Below are the code and all the weights of a small trained network. Each question names an input and a class and asks about switching units off, where a switched-off unit gives its printed mean instead of its output.

import numpy as np


def w(rows, s, z=0):
    codes = np.array(rows[::2]) - 128.0
    scale = np.full(codes.shape[1], s)
    scale[-1] = z or s
    return codes * scale


def f(y):
    return y / 2 * (1 + np.tanh(0.7978845608 * (y + 0.044715 * y**3)))


def log_softmax(a):
    a = a - a.max(-1, keepdims=True)
    return a - np.log(np.exp(a).sum(-1, keepdims=True))


def net(x, mask):
    res = np.array(x, float).reshape(1, 6) / 4 @ E
    y = f(res @ A[0][:, :-1].T + A[0][:, -1])
    res = res + np.where(mask, y, B[0][:, -1]) @ B[0][:, :-1]
    return log_softmax(res[-1] @ U[:, :-1].T + U[:, -1])


A, B = {}, {}
E = w([
[128,128,128],'x0',
[109,89,21],'x1',
[50,252,76],'x2',
[128,128,127],'x3',
[26,91,168],'x4',
[128,128,127],'x5',
],0.012)
A[0] = w([
[156,69,96,119],'N1',
[154,78,106,162],'N2',
[189,96,117,150],'N3',
[49,212,69,118],'N4',
[95,192,73,132],'N5',
[214,110,124,217],'N6',
[113,195,163,182],'N7',
[74,175,78,107],'N8',
[76,43,166,108],'N9',
[43,162,136,31],'N10',
[156,222,69,114],'N11',
[169,229,77,107],'N12',
[105,70,142,126],'N13',
[46,162,136,41],'N14',
[135,57,78,146],'N15',
[73,82,85,58],'N16',
[185,104,154,199],'N17',
[180,81,252,255],'N18',
[93,143,41,85],'N19',
[112,206,169,177],'N20',
[132,40,58,140],'N21',
[78,152,138,123],'N22',
[122,218,167,133],'N23',
],0.015,0.005)
B[0] = w([
[93,126,100,175],'N1',
[80,75,82,174],'N2',
[105,84,49,188],'N3',
[210,151,126,251],'N4',
[196,174,172,214],'N5',
[148,111,22,216],'N6',
[94,184,90,187],'N7',
[215,144,128,205],'N8',
[79,89,209,181],'N9',
[184,164,45,186],'N10',
[124,151,218,219],'N11',
[99,159,218,218],'N12',
[87,88,172,159],'N13',
[178,157,58,185],'N14',
[70,127,113,181],'N15',
[114,80,130,163],'N16',
[159,76,83,196],'N17',
[218,6,158,253],'N18',
[198,93,177,197],'N19',
[85,207,90,195],'N20',
[55,147,120,197],'N21',
[149,141,89,167],'N22',
[66,197,124,193],'N23',
],0.012,0.016)
U = w([
[228,111,85,165],'0',
[73,121,40,177],'1',
[88,206,187,105],'2',
[182,138,216,133],'3',
[131,79,238,225],'4',
[5,87,183,3],'5',
[127,189,46,69],'6',
],0.013,0.0035)

Each question gives the input, the list of numbers given to net, and the class t.
The units are the neurons (one row each of A and B). Each row of codes is followed by its name. A weight is (code - 128) times the scale printed after its matrix; where a second scale follows, it is the last column's (A, B and U).
mask holds one flag per neuron, in row order. A switched-off neuron (its flag False) gives its mean, the last column of its row in B, instead of its output. The means were averaged over made-up inputs and are rounded, as every weight is.
A unit's drop is (log p(t) with every unit on - log p(t) with that unit switched off) / (log p(t) with every unit on - log p(t) with every unit switched off).
The circuit of an input: a set's keep is (log p(t) with only the set's units on - log p(t) with every unit switched off) / (log p(t) with every unit on - log p(t) with every unit switched off). Starting from the 12 units with the biggest drops (on a tie, the unit counted first), units are removed one at a time, each time the one whose removal leaves the highest keep (on an exact tie, the one counted first), for as long as the keep stays at least 0.8.
units of the circuit, in order: the units of the circuit, biggest drop first
most important unit: the unit with the biggest drop
k most important neurons: the k neurons with the biggest drops, biggest first
drop when u is switched off: that unit's drop, to one decimal
input [8,0,2,6,2,-2], class 6: units of the circuit, in order	(N18)
input [2,-7,1,-2,0,-5], class 2: units of the circuit, in order	(N23, N20)
input [5,-4,1,-7,1,-6], class 6: units of the circuit, in order	(N19, N20)
input [7,-4,1,-1,3,4], class 6: 2 most important neurons	(N12, N11)
input [-2,1,7,-4,-3,-1], class 3: 3 most important neurons	(N4, N19, N8)
input [8,-1,0,6,6,-5], class 4: 2 most important neurons	(N9, N6)
input [4,7,7,-3,1,2], class 0: 3 most important neurons	(N10, N14, N4)
input [5,-7,1,3,-5,-6], class 2: 2 most important neurons	(N23, N20)
input [-5,2,0,-7,-2,5], class 1: 2 most important neurons	(N18, N4)
input [-6,0,6,2,-3,-7], class 2: 2 most important neurons	(N18, N23)
input [-2,-6,6,-6,1,2], class 6: 3 most important neurons	(N10, N14, N9)
input [3,1,7,-7,3,1], class 0: 4 most important neurons	(N4, N8, N19, N5)
input [2,-2,5,6,1,0], class 6: 2 most important neurons	(N10, N14)
input [-3,4,0,8,-5,-4], class 1: 2 most important neurons	(N18, N4)
input [-3,1,8,6,-1,8], class 3: most important unit	N4
input [2,-6,-3,-4,1,6], class 4: drop when N4 is switched off	0.4
input [2,2,8,-8,0,2], class 3: drop when N12 is switched off	0.6
input [-1,8,2,-5,0,0], class 3: drop when N6 is switched off	0.3
